Here is a tiny trained network, its code and every weight. The questions are about switching its units off for an input and a class, where a switched-off unit gives its printed mean instead of its output.

import numpy as np


def w(rows, s, z=0):
    codes = np.array(rows[::2]) - 128.0
    scale = np.full(codes.shape[1], s)
    scale[-1] = z or s
    return codes * scale


def norm(h):
    return h / np.sqrt((h * h).mean(-1, keepdims=True) + 1e-5)


def f(y):
    return np.maximum(y, 0)


def log_softmax(a):
    a = a - a.max(-1, keepdims=True)
    return a - np.log(np.exp(a).sum(-1, keepdims=True))


def net(x, mask):
    res = np.array(x, float).reshape(1, 6) / 4 @ E
    u = 0
    for l in range(4):
        y = f(norm(res) @ A[l][:, :-1].T + A[l][:, -1])
        res = res + np.where(mask[u : u + 4], y, B[l][:, -1]) @ B[l][:, :-1]
        u += 4
    return log_softmax(norm(res)[-1] @ U[:, :-1].T + U[:, -1])


A, B = {}, {}
E = w([
[63,172,95,117,199,179,124],'x0',
[91,161,19,148,202,160,137],'x1',
[74,107,172,173,156,203,253],'x2',
[108,74,123,148,140,131,188],'x3',
[60,149,106,145,62,95,128],'x4',
[188,54,75,186,106,149,99],'x5',
],0.0063)
A[0] = w([
[59,145,60,155,106,100,206,148],'L0N1',
[72,20,65,149,3,97,132,16],'L0N2',
[110,123,151,150,106,115,140,113],'L0N3',
[77,216,127,113,125,44,54,5],'L0N4',
],0.0052,0.0017)
B[0] = w([
[143,98,110,156,122,132,133,245],'L0N1',
[85,171,107,240,11,39,148,235],'L0N2',
[159,136,254,50,103,73,63,163],'L0N3',
[110,127,72,36,155,62,110,252],'L0N4',
],0.0077,0.0028)
A[1] = w([
[161,182,135,179,175,48,163,250],'L1N1',
[152,138,211,2,56,116,148,53],'L1N2',
[15,156,118,222,115,213,180,155],'L1N3',
[242,148,110,158,124,135,115,46],'L1N4',
],0.0063,0.0014)
B[1] = w([
[105,137,206,205,136,149,133,200],'L1N1',
[141,245,188,55,141,154,255,240],'L1N2',
[101,66,127,111,154,134,124,253],'L1N3',
[223,128,170,117,193,151,109,170],'L1N4',
],0.0093,0.0043)
A[2] = w([
[101,224,79,3,72,137,37,4],'L2N1',
[243,124,83,158,164,115,96,116],'L2N2',
[70,126,184,196,247,134,99,115],'L2N3',
[196,101,76,90,209,141,116,33],'L2N4',
],0.0059,0.002)
B[2] = w([
[127,76,34,35,129,70,105,252],'L2N1',
[254,125,108,226,135,104,84,208],'L2N2',
[116,81,73,115,194,121,158,242],'L2N3',
[58,103,189,133,90,139,76,200],'L2N4',
],0.0092,0.0033)
A[3] = w([
[110,108,100,181,1,127,127,80],'L3N1',
[157,101,120,176,134,100,133,177],'L3N2',
[51,55,138,106,197,202,125,153],'L3N3',
[151,171,111,206,169,141,79,250],'L3N4',
],0.0089,0.0011)
B[3] = w([
[2,108,159,126,105,118,80,195],'L3N1',
[161,148,121,106,50,160,46,183],'L3N2',
[129,160,58,178,153,149,184,254],'L3N3',
[159,98,148,128,145,201,134,183],'L3N4',
],0.0097,0.006)
U = w([
[119,159,56,7,154,58,134,11],'0',
[152,207,227,74,124,111,236,95],'1',
[60,92,147,178,60,95,129,145],'2',
[227,99,136,184,133,174,80,142],'3',
[107,107,45,175,204,179,239,215],'4',
],0.011,0.0011)

Each question gives the input, the list of numbers given to net, and the class t.
The units are the neurons (one row each of A and B). Each row of codes is followed by its name. A weight is (code - 128) times the scale printed after its matrix; where a second scale follows, it is the last column's (A, B and U).
mask holds one flag per neuron, layer by layer. A switched-off neuron (its flag False) gives its mean, the last column of its row in B, instead of its output. The means were averaged over made-up inputs and are rounded, as every weight is.
A unit's drop is (log p(t) with every unit on - log p(t) with that unit switched off) / (log p(t) with every unit on - log p(t) with every unit switched off).
The circuit of an input: a set's keep is (log p(t) with only the set's units on - log p(t) with every unit switched off) / (log p(t) with every unit on - log p(t) with every unit switched off). Starting from the 12 units with the biggest drops (on a tie, the unit counted first), units are removed one at a time, each time the one whose removal leaves the highest keep (on an exact tie, the one counted first), for as long as the keep stays at least 0.8.
circuit, biggest first: the units of the circuit, biggest drop first
unit that matters most: the unit with the biggest drop
k most important neurons: the k neurons with the biggest drops, biggest first
drop of u: that unit's drop, to one decimal
input [8,2,-3,3,6,8], class 2: circuit, biggest first : [L0N2 L3N1]
input [6,7,-8,4,5,8], class 3: circuit, biggest first : [L2N2 L3N4 L3N3]
input [-1,2,-3,0,-8,-4], class 3: unit that matters most : L2N2
input [-5,4,-2,5,-4,-4], class 3: 2 most important neurons : [L0N4 L1N2]
input [3,4,-1,3,-1,8], class 3: circuit, biggest first : [L2N2 L3N2]
input [-8,7,2,-5,2,0], class 3: 4 most important neurons : [L1N4 L1N2 L3N4 L0N1]
input [6,-4,7,-7,0,-3], class 4: 2 most important neurons : [L3N3 L1N3]
input [2,7,-2,7,-3,8], class 3: 2 most important neurons : [L2N2 L3N2]
input [1,-8,-2,4,1,0], class 1: drop of L1N2 : 1.2
input [-3,-4,-5,-2,-7,-3], class 1: drop of L1N2 : 1.1
input [4,-7,-1,-4,1,4], class 1: drop of L2N1 : 0.0
